Trace:
Answer with the item's row; about right is enough.
-1.78   4.15  -3.59   8.07   3.02   3.68   4.30; [ζ π η φ]
φ -> -2.26   3.96  -3.46   9.22   2.25  -1.49   3.16
ζ -> -0.67   2.98  -8.99   5.69   2.30  -1.10   0.74
φ -> -2.06   3.78  -8.62   6.17   1.52   2.35   0.62
φ -> -0.99   2.64  -9.37   6.32   1.39  -0.64   0.87
β -> -0.96  -3.19  -8.85   6.61   2.03  -0.09   1.53
σ -> -1.77  -3.47  -8.21   5.41   2.09  -1.34  -3.02
η -> -1.93  -5.03  -2.49   8.17   2.35  -3.11  -4.10
β -> -1.96   3.96  -3.26   8.37   2.65  -2.68  -4.11
π -> -3.68   6.22  -3.24  -1.96   3.84  -4.08  -5.80
η ->  -1.69    4.12  -10.38   -1.47    1.65   -2.75   -3.28
λ ->  4.30   3.73  -3.97  -7.22   2.35  -2.78  -4.16
γ ->  5.39   1.80  -4.01  -6.77  -3.44  -2.32  -3.75
σ ->  5.25   2.39  -4.87  -7.23  -4.06  -0.90   1.61
φ -> -1.91   1.81  -4.37  -8.06  -4.25   3.78   1.43
γ -> -1.34   4.60  -4.65  -8.63   2.86   3.19   0.82
φ ->  5.33   4.06  -4.77  -8.06   2.48  -0.81   1.55
λ ->  -1.43    2.74  -10.47   -0.38    2.44   -2.00    1.99
γ ->  -1.95    1.81  -10.20   -0.52   -3.64   -0.93    1.25
π -> -1.93   1.25  -9.00   7.18  -3.16  -0.86   0.92
γ -> -1.09   2.53  -9.43   6.45   1.94  -0.42   1.06
φ -> -1.01   2.92  -9.76   5.71   2.07   2.04   0.41
ζ -> -1.79   4.44  -4.09   8.82   2.17   3.32   3.20
ζ -> -2.01   2.84  -8.84   6.41   1.90   2.48   0.36
β -> -0.94  -3.72  -8.62   5.64   2.03   3.05   2.02
π ->  -2.36   -3.65  -10.14   -1.81    2.44    2.77    1.40
σ ->  -1.42   -3.60  -10.19   -0.51    2.34    1.69   -2.33
φ -> -1.34  -3.95  -9.92   0.16   2.43  -2.54  -2.94
γ -> -1.22  -5.57  -9.66  -1.49  -2.25  -2.06  -3.54
γ -> -2.04  -3.94  -9.48  -1.23   2.19  -2.47  -2.88
π -> -1.47  -3.35  -8.97   5.44   0.84  -2.42  -2.64
β -> -1.85   2.72  -8.84   5.75   2.04  -1.28  -2.83
γ -> -1.33   1.43  -9.18   6.15  -2.74  -2.32  -2.48
π -> -2.18   2.23  -9.87  -0.89  -4.14  -2.36  -3.97
β -> -2.20  -5.31  -8.68  -0.32  -2.86  -1.76  -2.95
σ -> -1.64  -5.94  -9.33  -0.29  -2.92  -1.05   0.62
φ -> -1.81  -5.58  -8.92  -1.45  -3.39   1.84   1.62
β ->  -2.10    2.59  -10.17   -0.58   -3.52    3.66    1.45
λ -> -2.08   2.42  -5.27  -7.60  -4.38   4.20   1.85
γ -> -1.55   3.57  -4.61  -7.72   3.16   3.38   2.40
γ -> -1.45   2.76  -5.44  -8.14  -4.36   3.23   2.04
η -> -1.51   2.17   4.79  -8.47  -5.04   3.34   1.74
ζ -> -1.45   1.39   9.27  -5.52  -3.31   2.09   2.45
λ -> -1.66   2.34   8.08  -0.71  -4.40   4.06   3.76
λ ->  0.24   1.29   8.55  -5.24  -2.75   1.77   3.02
λ -> -2.77   3.11   8.55  -1.37  -4.64   3.06   3.94
ζ -> -3.73   3.60  -2.84  -1.84  -6.53   6.31   2.75
λ -> -1.45   2.58   4.81  -8.31  -3.93   3.75   1.68
η -> -0.67   1.98  -4.72  -8.02  -3.64   2.55   1.78
λ -> -0.76   2.31  -9.67  -1.29  -3.03   3.51   1.03
λ -> -1.48   2.76  -4.77  -8.14  -4.17   3.29   2.26
φ ->  5.09   1.56  -4.91  -7.93  -4.19  -0.75   1.18
φ -> -1.69   1.88  -5.21  -8.41  -4.65   3.30   1.24
η -> -0.91   3.60   6.19  -7.97  -4.71   3.74   2.01
φ ->  5.60   1.53   4.79  -8.00  -4.19  -0.25   0.96
λ -> -4.07   5.18  -2.78  -2.52  -8.00  -1.71   3.76
β -> -2.96  -8.55  -3.05  -0.67  -5.16  -1.60   2.56
ζ -> -1.69  -6.00   7.20  -0.76  -4.52  -1.31   3.15
π -> -1.70  -5.36   4.59   8.04  -3.50  -0.66   3.20
ζ -> -2.76  -6.03  -3.42   8.52  -3.50  -0.86   1.63
ζ -> -1.95  -6.02   4.79   7.33  -2.99  -1.12   2.56
π -> -2.05  -7.76   7.66  -1.47  -3.60  -0.57   3.76
η -> -2.83  -8.42  -3.11  -1.30  -4.79  -0.73   4.60
ζ -> -1.68  -5.30  -9.39  -1.49  -3.25  -1.14   1.47
λ ->  4.93  -5.88  -3.86  -7.56  -3.85  -1.22   1.67
λ -> -2.27  -5.53  -9.58  -1.88  -2.58  -0.52   1.15
σ -> -0.76  -4.90  -8.86  -0.95  -2.63  -1.63  -3.92
η -> -2.40  -7.69  -2.45  -1.38  -4.57  -3.76  -4.75
σ -> -2.97  -8.98  -2.68  -1.65  -5.16  -1.93   2.23
γ -> -2.67  -7.78  -2.42  -2.26   5.02  -1.49   2.19
ζ -> -1.68  -5.28   8.60  -0.93   2.52  -1.10   4.12
ζ -> -3.92  -8.56  -3.51  -2.74   5.22  -1.24   2.51
β -> -3.99   7.26  -2.87  -1.90   4.50  -1.43   3.30
ζ -> -2.13   5.33   8.74  -1.73   3.23  -1.31   4.65
ζ -> -3.80   7.82  -3.39  -2.57   4.22  -2.30   3.38
σ -> -3.57   5.47  -2.77  -1.35   3.77  -5.37  -6.55
γ -> -3.44   3.94  -2.31  -1.91  -6.79  -4.19  -5.63
λ ->  5.21   1.37   4.30  -7.33  -3.82  -3.07  -4.01
φ -> -1.63   1.82   4.81  -8.32  -4.50   1.41  -3.97
φ ->  3.91   2.48   4.42  -7.18  -3.56  -2.26  -3.31
ζ ->  3.99   1.80   9.06  -4.73  -2.00  -1.89  -1.04
γ ->  4.14   2.90   8.68  -5.18   1.87  -1.62  -1.62
ζ ->  4.62   4.18   4.35  -7.04   2.56  -2.81  -4.09
λ -> -2.76   6.07  -1.98  -1.71   3.55  -5.18  -5.52
λ ->  4.37   3.76   5.26  -6.59   1.94  -2.82  -3.62
π ->  6.79   4.62   4.52   2.08   2.11  -3.73  -4.34
γ ->  7.08   2.78   4.16   2.36  -4.55  -2.84  -4.60
σ ->  8.18   3.29   5.22   2.12  -6.08  -1.94   2.05
β ->  6.15  -7.25   4.73   1.78  -4.43  -1.60   1.67
β ->  6.60   2.94   5.37   2.86  -6.10  -1.34   1.75
ζ ->  4.03   2.01   9.88   1.71  -2.42  -0.19   2.28
ζ ->  7.98   2.92   4.85   3.03  -5.40  -0.72   1.99
λ -> -2.18   2.73  -3.27   9.47  -4.48  -1.31   1.88
ζ -> -2.24   2.64   5.07   8.26  -3.49  -1.03   3.13
β -> -1.48  -5.83   5.24   6.86  -2.45  -1.32   3.79
ζ -> -2.81  -5.79  -3.13   8.31  -3.38  -0.28   2.32
γ -> -1.83  -4.57  -3.26   9.31   2.99  -0.36   1.35
γ -> -1.79  -6.45  -3.35   7.97  -4.43  -1.44   1.44
η -> -0.86  -4.73  -9.23   5.81  -2.52  -0.32   1.13
π -> -2.13  -4.54  -9.58  -1.53  -2.89  -0.44   1.39
λ ->  5.17  -5.82  -4.31  -6.67  -2.89  -0.76   1.39
γ ->  4.95  -4.50  -5.47  -7.64   2.40  -0.57   1.54
λ ->  -2.72   -4.32  -10.00   -0.83    2.45   -0.81    1.32
σ ->  -1.89   -4.91  -10.06   -1.17    2.15   -2.20   -3.54
ζ -> -2.85  -7.04  -3.59  -1.18   4.89  -4.19  -3.67
η -> -2.98  -5.80   8.26  -1.00   4.02  -3.76  -3.02
β -> -2.67   4.53   8.07  -1.23   2.19  -4.16  -2.04
π -> -1.47   3.90   5.82   8.43   2.58  -1.70  -2.56
φ -> -1.90   3.05   5.00   8.93   2.64   0.98  -2.03
ζ -> -2.44   4.40  -3.24   7.95   2.37   1.21  -4.51
η -> -1.10   3.28  -8.73   5.84   1.32   1.23  -2.72
π -> -1.71   3.35  -9.55  -0.78   1.46   0.84  -4.86
ζ -> -3.72   7.32  -5.19  -2.02   4.85   2.77  -5.29
σ -> -2.96   6.06  -4.01  -1.17   4.17   5.38   5.35
β -> -3.07  -5.87  -3.51  -1.63   4.39   5.16   4.47
η -> -3.07  -4.76   7.69  -1.52   2.89   4.29   2.91
β -> -2.76   4.72   8.01  -0.81   2.68   4.08   4.16
η -> -3.30   6.11  -4.33  -1.68   3.86   5.18   5.42
σ -> -3.50   6.87  -4.61  -2.05   4.76   2.50  -3.98
σ -> -2.35   5.93  -4.71  -1.52   3.09   5.59   4.84
φ -> -2.45   6.66  -5.00  -1.42   3.60  -1.49   5.57
σ -> -3.48   7.33  -4.21  -2.18   4.49  -4.80  -3.45
η -> -2.85   4.66   8.40  -0.79   3.16  -3.73  -3.50
φ -> -2.80   5.17   9.06  -1.22   3.30   1.53  -2.66
η -> -3.76   6.85  -5.30  -1.16   4.33   2.85  -4.34
ζ ->  -0.63    3.71  -10.20   -0.27    1.84    1.16   -3.93
γ -> -1.94   2.09  -9.52  -0.92  -3.37   1.19  -4.37
σ ->  -1.32    1.97  -10.31   -0.21   -3.97    1.97    1.17
π -> -0.72   1.87  -8.53   6.39  -3.10   2.62   1.29
π ->  -1.90    2.42  -10.37   -1.24   -3.74    3.71    0.68
σ ->  -1.89    2.34  -10.34   -0.99   -3.28    1.31   -3.80
σ -> -1.34   2.05  -9.88  -1.15  -3.63   3.45   1.28
ζ -> -2.39   2.66  -4.18  -1.22  -5.87   5.44   4.46
η -> -2.56   2.09   7.80  -1.64  -4.43   3.07   4.26
γ -> -2.09   4.60   7.84  -1.48   3.48   3.94   3.50
γ -> -2.11   3.01   7.56  -1.57  -4.61   3.97   3.81
λ -> -1.47   2.21   9.02  -5.13  -2.39   2.43   1.85
λ -> -2.84   2.37   8.82  -0.99  -5.56   3.87   4.09
β -> -1.79  -5.99   7.77  -1.83  -4.04   2.94   1.99
γ -> -1.65  -5.36   7.51  -2.41   2.78   3.77   3.55
λ -> -0.87  -3.00   8.77  -4.50   1.69   2.74   2.17
β -> -1.81   3.58   9.28  -4.92   1.78   2.39   2.33
φ ->  4.10   2.73   8.88  -5.41   1.78  -1.09   2.69
φ -> -1.08   2.82   8.66  -4.81   0.85   1.82   1.74
σ -> -0.22   3.05   9.45  -5.23   1.35   1.01  -1.89
σ -> -0.62   1.28   9.41  -4.81   1.59   2.38   2.86
η -> -1.90   3.91   3.87  -7.92   2.43   3.11   3.09
ζ -> -2.44   4.40  -4.83  -8.40   2.21   3.44   1.32
ζ -> -1.56   4.64   3.85  -8.23   2.54   3.06   3.70
η -> -0.85   2.94  10.18  -5.50   1.16   2.23   1.67
σ -> -1.50   2.55   9.18  -4.76   1.00   0.73  -1.72
φ ->  3.98   2.74   9.00  -4.71   1.51  -1.19  -1.81
φ -> -0.86   3.10  10.23  -4.46   1.91   1.59  -1.90
ζ -> -1.27   4.21   5.92  -8.56   2.89   0.69  -3.78
π -> -2.86   6.17   5.75   2.39   3.56   1.32  -6.12
φ ->  7.85   3.96   3.70   2.07   2.70  -3.45  -4.30
ζ ->  4.46   2.89  10.69   0.85   2.48  -1.73  -1.89
σ ->  4.77   3.49   9.69   1.28   1.53  -1.07   2.96
β ->  3.76  -3.67  10.32   0.89   2.25  -0.40   2.65
β ->  4.21   3.55   9.26   1.78   2.16  -0.68   2.91
π ->  3.50   2.87   8.74  -5.16   0.97  -1.79   2.22
ζ ->  5.24   3.95   5.67  -7.56   2.84  -0.47   2.28
λ -> -4.32   8.37  -3.16  -1.97   4.63  -1.71   2.96
π -> -1.81   4.48  -2.79   9.56   2.92  -0.60   1.11
γ -> -2.46   2.50  -2.87   9.53  -5.53  -1.18   1.15
γ -> -1.98   4.61  -2.51   9.42   2.60  -0.85   1.29
φ -> -2.44   3.77  -2.79   9.13   2.04   3.06   1.56
φ -> -2.09   5.40  -3.76   9.63   2.88  -0.99   1.76
β -> -2.15  -5.55  -3.90   9.77   3.10  -0.62   1.00
π -> -3.48  -8.37  -2.59  -1.91   5.61  -1.62   2.75
λ ->  4.89  -4.48   4.20  -7.10   2.70  -0.16   1.68
β ->  5.60   4.16   4.81  -7.43   2.58  -0.57   1.31
γ ->  5.17   2.15   4.94  -7.39  -3.99  -0.81   1.27
λ -> -3.52   4.19  -2.77  -1.40  -8.16  -1.99   3.03
β -> -2.49  -8.71  -1.68  -1.38  -5.08  -1.59   2.07
γ -> -4.37  -8.82  -3.02  -1.93   4.51  -1.53   3.26
φ -> -3.10  -6.96  -2.19  -1.96   3.72   5.69   2.86
ζ -> -2.59  -4.45   7.54  -1.09   2.93   4.14   2.98
π -> -2.13  -4.17   6.15   7.84   2.15   3.00   2.31
β -> -2.30   3.95   5.40   8.25   2.49   2.90   2.74
σ -> -1.64   4.38   5.65   8.25   2.45   1.73  -2.27
ζ -> -2.29   3.88  -3.50   8.87   1.63   1.52  -4.18
γ -> -2.40   2.43  -2.29   8.55  -3.68   1.53  -4.42
π -> -3.96   4.20  -2.40  -1.13  -6.61   2.29  -6.38
η ->  -1.83    1.51  -10.15   -1.13   -3.08    0.88   -3.23
η -> -2.99   4.18  -1.75  -1.21  -5.70   2.80  -7.27
π -> -1.85   2.31  -3.09   8.47  -4.92   1.52  -3.84
σ -> -2.20   2.60  -3.47   8.94  -4.85   3.27   2.21
β -> -1.84  -6.31  -2.85   7.82  -3.72   2.85   1.97
β -> -2.72   1.83  -2.79   9.00  -4.37   3.56   1.25
η -> -2.08   1.01  -9.56   5.71  -2.28   1.90   1.44
γ -> -1.11   3.31  -8.92   6.04   1.42   2.56   0.53
β -> -1.01  -3.72  -8.94   6.57   2.38   2.24   0.48
φ -> -1.62  -3.21  -9.05   5.61   2.60  -0.73   1.30
π ->  -1.93   -4.75  -10.06   -0.62    2.50    0.04    2.03
λ ->  5.22  -4.06  -4.81  -8.10   2.33  -0.58   1.45
β ->  5.61   4.51  -4.66  -7.77   1.96  -1.15   2.04
π ->  6.44   4.55  -6.92   1.96   2.32  -0.93   2.89
η ->  6.97   5.30   5.22   1.71   3.71  -0.64   1.74
γ ->  6.99   3.50   4.66   2.35  -6.46  -0.72   1.51
φ -> -1.51   3.04   6.03   3.15  -6.63   5.30   2.14
π -> -2.03   2.06   5.19  -8.33  -3.49   3.73   2.47
π -> -2.15   4.17   6.05   2.34  -6.51   4.89   2.40
φ ->  7.80   3.19   5.93   1.80  -5.85  -1.93   2.27
φ -> -2.40   3.32   5.42   2.78  -6.11   5.12   2.81
λ -> -1.64   2.59  -3.35   9.76  -4.76   4.41   2.05
ζ -> -2.69   2.83   5.61   8.18  -4.23   2.02   2.95
ζ -> -2.62   2.37  -2.78   9.42  -3.86   3.52   1.09
γ -> -2.68   4.37  -3.04   9.20   2.09   3.71   1.32
γ -> -2.35   2.03  -3.26   8.61  -4.24   3.96   0.86
λ -> -2.90   3.01   6.27   2.64  -6.26   5.51   2.73
φ ->  7.74   3.22   5.97   1.97  -5.81  -1.40   1.85
ζ ->  3.89   2.65   9.18   1.29  -3.88  -0.85   2.93
λ -> -1.34   2.87   5.77   8.16  -3.53  -1.43   2.72
ζ -> -1.72   2.24  -3.99   9.36  -4.16  -0.54   1.24
η -> -1.13   1.73  -8.96   5.86  -3.56  -0.82   0.91
γ -> -0.71   2.97  -9.07   5.47   1.94   0.14   0.85
λ ->  6.38   4.98  -8.12   2.34   3.27  -0.74   1.81
η ->  6.62   6.02   5.14   2.94   3.19  -1.78   1.83
β ->  7.21  -6.30   5.11   2.25   3.57  -1.57   1.07
π ->  5.54  -4.13   4.71  -6.92   2.07  -0.75   1.76
γ ->  4.26  -5.33   4.41  -6.88  -3.33  -1.30   1.72
γ ->  5.17  -3.40   4.07  -7.50   2.30  -1.10   1.56
φ -> -2.11  -4.85   5.32  -7.26   2.43   3.27   1.80
β -> -2.35   4.25   5.65  -7.93   2.74   3.94   1.71
φ ->  5.48   4.16   4.78  -8.09   2.54  -0.59   2.10
γ ->  5.36   2.17   5.48  -7.15  -3.94  -0.65   1.95
π ->  7.48   3.88   4.71   2.93  -6.13  -1.72   2.15
φ -> -2.30   3.62   5.81   1.51  -6.32   5.40   2.04
φ ->  7.41   3.07   6.12   1.64  -5.28  -1.18   2.77
ζ ->  4.36   1.96  10.28   1.28  -3.25  -1.21   2.17
π ->  3.98   1.78   8.20  -5.41  -2.25  -0.99   2.14
π ->  4.44   2.21   9.94   1.06  -2.72  -1.38   2.94
ζ ->  7.10   3.33   5.41   2.91  -4.96  -1.45   2.66
ζ ->  4.78   2.07   8.80   1.38  -3.09  -0.34   2.01
ζ ->  7.13   3.07   4.86   2.67  -6.09  -0.29   2.29
ζ ->  4.82   1.38   9.40   1.23  -2.77  -0.94   2.56
π ->  3.64   2.17   8.95  -4.61  -2.59  -0.25   2.29
σ ->  3.30   1.29   8.46  -4.74  -2.44  -1.92  -2.38
λ -> -2.81   2.97   8.81  -0.94  -4.26  -3.09  -2.50
γ -> -1.79   4.35   9.02  -1.24   3.26  -3.43  -2.91
γ -> -2.13   2.93   8.54  -1.30  -4.83  -3.84  -1.67
φ -> -2.75   1.80   8.82  -1.32  -4.61   1.88  -3.09
γ -> -1.99   5.60   9.14  -2.29   2.63   1.46  -2.89
σ -> -2.53   4.79   8.32  -1.33   2.66   4.69   4.09
η -> -3.22   5.29  -4.67  -2.41   3.68   5.12   5.80
λ -> -0.80   4.41   4.34  -7.29   2.34   3.16   3.40
λ -> -3.33   6.52  -4.88  -1.59   3.31   4.85   5.27
σ -> -3.50   7.01  -5.12  -1.73   4.70   2.69  -4.26
ζ -> -1.83   4.07  -9.89  -0.76   1.18   1.35  -3.29
λ -> -2.09   4.24  -4.55  -8.56   2.44   1.16  -3.74
